Below are the code and all the weights of a small trained network. Each question names an input and a class and asks about switching units off, where a switched-off unit gives its printed mean instead of its output.

import numpy as np


def w(rows, s, z=0):
    codes = np.array(rows[::2]) - 128.0
    scale = np.full(codes.shape[1], s)
    scale[-1] = z or s
    return codes * scale


def norm(h):
    return h / np.sqrt((h * h).mean(-1, keepdims=True) + 1e-5)


def f(y):
    return np.maximum(y, 0)


def log_softmax(a):
    a = a - a.max(-1, keepdims=True)
    return a - np.log(np.exp(a).sum(-1, keepdims=True))


def net(x, mask):
    res = np.array(x, float).reshape(1, 4) / 4 @ E
    u = 0
    for l in range(3):
        y = f(norm(res) @ A[l][:, :-1].T + A[l][:, -1])
        res = res + np.where(mask[u : u + 11], y, B[l][:, -1]) @ B[l][:, :-1]
        u += 11
    return log_softmax(norm(res)[-1] @ U[:, :-1].T + U[:, -1])


A, B = {}, {}
E = w([
[2,115,187,118,21],'x0',
[150,76,20,71,57],'x1',
[200,195,173,150,57],'x2',
[75,128,143,226,76],'x3',
],0.0054)
A[0] = w([
[146,104,137,78,141,172],'L0N0',
[88,94,55,212,128,111],'L0N1',
[133,157,179,74,69,99],'L0N2',
[66,106,130,124,164,3],'L0N3',
[158,96,112,162,116,40],'L0N4',
[215,100,134,88,112,57],'L0N5',
[126,91,178,89,109,178],'L0N6',
[69,107,121,188,177,104],'L0N7',
[53,2,150,195,106,130],'L0N8',
[104,158,143,143,58,189],'L0N9',
[128,122,157,77,177,64],'L0N10',
],0.0096,0.0018)
B[0] = w([
[99,132,193,88,174,175],'L0N0',
[140,122,139,102,36,213],'L0N1',
[198,63,178,126,99,188],'L0N2',
[110,95,172,166,160,171],'L0N3',
[137,168,125,234,32,149],'L0N4',
[78,174,183,89,165,187],'L0N5',
[166,149,89,193,153,172],'L0N6',
[125,3,180,101,149,204],'L0N7',
[169,112,154,172,148,253],'L0N8',
[186,120,3,163,83,213],'L0N9',
[90,146,112,70,82,169],'L0N10',
],0.0065,0.0055)
A[1] = w([
[107,109,169,115,201,163],'L1N0',
[69,210,148,100,158,78],'L1N1',
[123,178,203,97,168,66],'L1N2',
[228,130,108,162,144,173],'L1N3',
[32,157,109,81,140,5],'L1N4',
[162,118,132,159,36,173],'L1N5',
[51,83,111,90,148,44],'L1N6',
[208,84,45,165,108,204],'L1N7',
[158,139,142,157,10,204],'L1N8',
[95,125,157,135,50,165],'L1N9',
[63,25,176,146,122,237],'L1N10',
],0.011,0.0015)
B[1] = w([
[191,100,155,64,174,198],'L1N0',
[109,79,81,147,132,151],'L1N1',
[110,85,112,170,55,179],'L1N2',
[49,161,136,169,109,206],'L1N3',
[142,113,24,88,52,144],'L1N4',
[147,78,183,135,43,241],'L1N5',
[166,95,83,117,132,171],'L1N6',
[141,135,216,176,52,238],'L1N7',
[89,1,176,214,52,255],'L1N8',
[167,175,110,202,91,190],'L1N9',
[146,238,219,128,147,247],'L1N10',
],0.0059,0.008)
A[2] = w([
[139,191,160,202,140,140],'L2N0',
[150,151,112,67,102,251],'L2N1',
[114,107,149,124,152,156],'L2N2',
[163,167,173,255,170,140],'L2N3',
[134,125,191,82,143,144],'L2N4',
[23,160,140,181,50,113],'L2N5',
[91,226,22,212,177,109],'L2N6',
[167,147,142,163,65,78],'L2N7',
[91,162,130,115,135,112],'L2N8',
[112,152,192,67,168,75],'L2N9',
[82,81,193,125,101,235],'L2N10',
],0.0092,0.0031)
B[2] = w([
[88,105,53,12,104,192],'L2N0',
[172,144,176,142,242,169],'L2N1',
[210,239,91,97,154,153],'L2N2',
[170,112,44,52,131,236],'L2N3',
[123,239,86,254,144,185],'L2N4',
[173,40,146,137,117,218],'L2N5',
[129,49,17,80,174,132],'L2N6',
[100,52,122,151,90,209],'L2N7',
[160,169,128,136,86,128],'L2N8',
[79,201,190,47,200,173],'L2N9',
[170,176,168,158,107,255],'L2N10',
],0.0053,0.008)
U = w([
[128,140,48,85,170,99],'0',
[162,227,209,104,249,168],'1',
[19,209,81,182,159,3],'2',
[136,119,183,204,44,197],'3',
],0.012,0.0042)

Each question gives the input, the list of numbers given to net, and the class t.
The units are the neurons (one row each of A and B). Each row of codes is followed by its name. A weight is (code - 128) times the scale printed after its matrix; where a second scale follows, it is the last column's (A, B and U).
mask holds one flag per neuron, layer by layer. A switched-off neuron (its flag False) gives its mean, the last column of its row in B, instead of its output. The means were averaged over made-up inputs and are rounded, as every weight is.
A unit's drop is (log p(t) with every unit on - log p(t) with that unit switched off) / (log p(t) with every unit on - log p(t) with every unit switched off).
most important unit: the unit with the biggest drop
top k neurons: the k neurons with the biggest drops, biggest first
top k neurons in layer l: the k neurons of layer l with the biggest drops, biggest first
drop of u: that unit's drop, to one decimal
input [0,1,0,-4], class 0: most important unit : L1N4
input [-6,-2,0,-1], class 0: top 4 neurons in layer 1 : (L1N5, L1N3, L1N2, L1N1)
input [-2,4,-5,-8], class 0: top 2 neurons in layer 1 : (L1N10, L1N4)
input [-3,8,-8,0], class 0: top 3 neurons in layer 1 : (L1N8, L1N5, L1N6)
input [1,6,-6,-5], class 0: top 2 neurons in layer 1 : (L1N4, L1N6)
input [1,2,5,-7], class 1: top 2 neurons : (L0N5, L1N8)
input [-8,-4,5,3], class 0: top 2 neurons : (L1N8, L0N1)
input [-6,8,7,-5], class 1: top 2 neurons : (L0N5, L1N8)
input [3,7,-2,-4], class 0: top 3 neurons in layer 1 : (L1N4, L1N8, L1N6)
input [-1,8,-2,-2], class 0: top 2 neurons in layer 1 : (L1N10, L1N8)
input [-4,-7,5,0], class 0: top 3 neurons in layer 1 : (L1N8, L1N5, L1N7)
input [-8,-3,6,2], class 0: top 2 neurons in layer 1 : (L1N8, L1N5)
input [-7,2,-6,-3], class 1: drop of L1N8 : 0.2
input [3,-8,-1,2], class 1: drop of L1N8 : 0.1
input [-7,-1,-4,-4], class 1: drop of L2N3 : 0.1
input [-7,-2,1,0], class 0: most important unit : L0N7
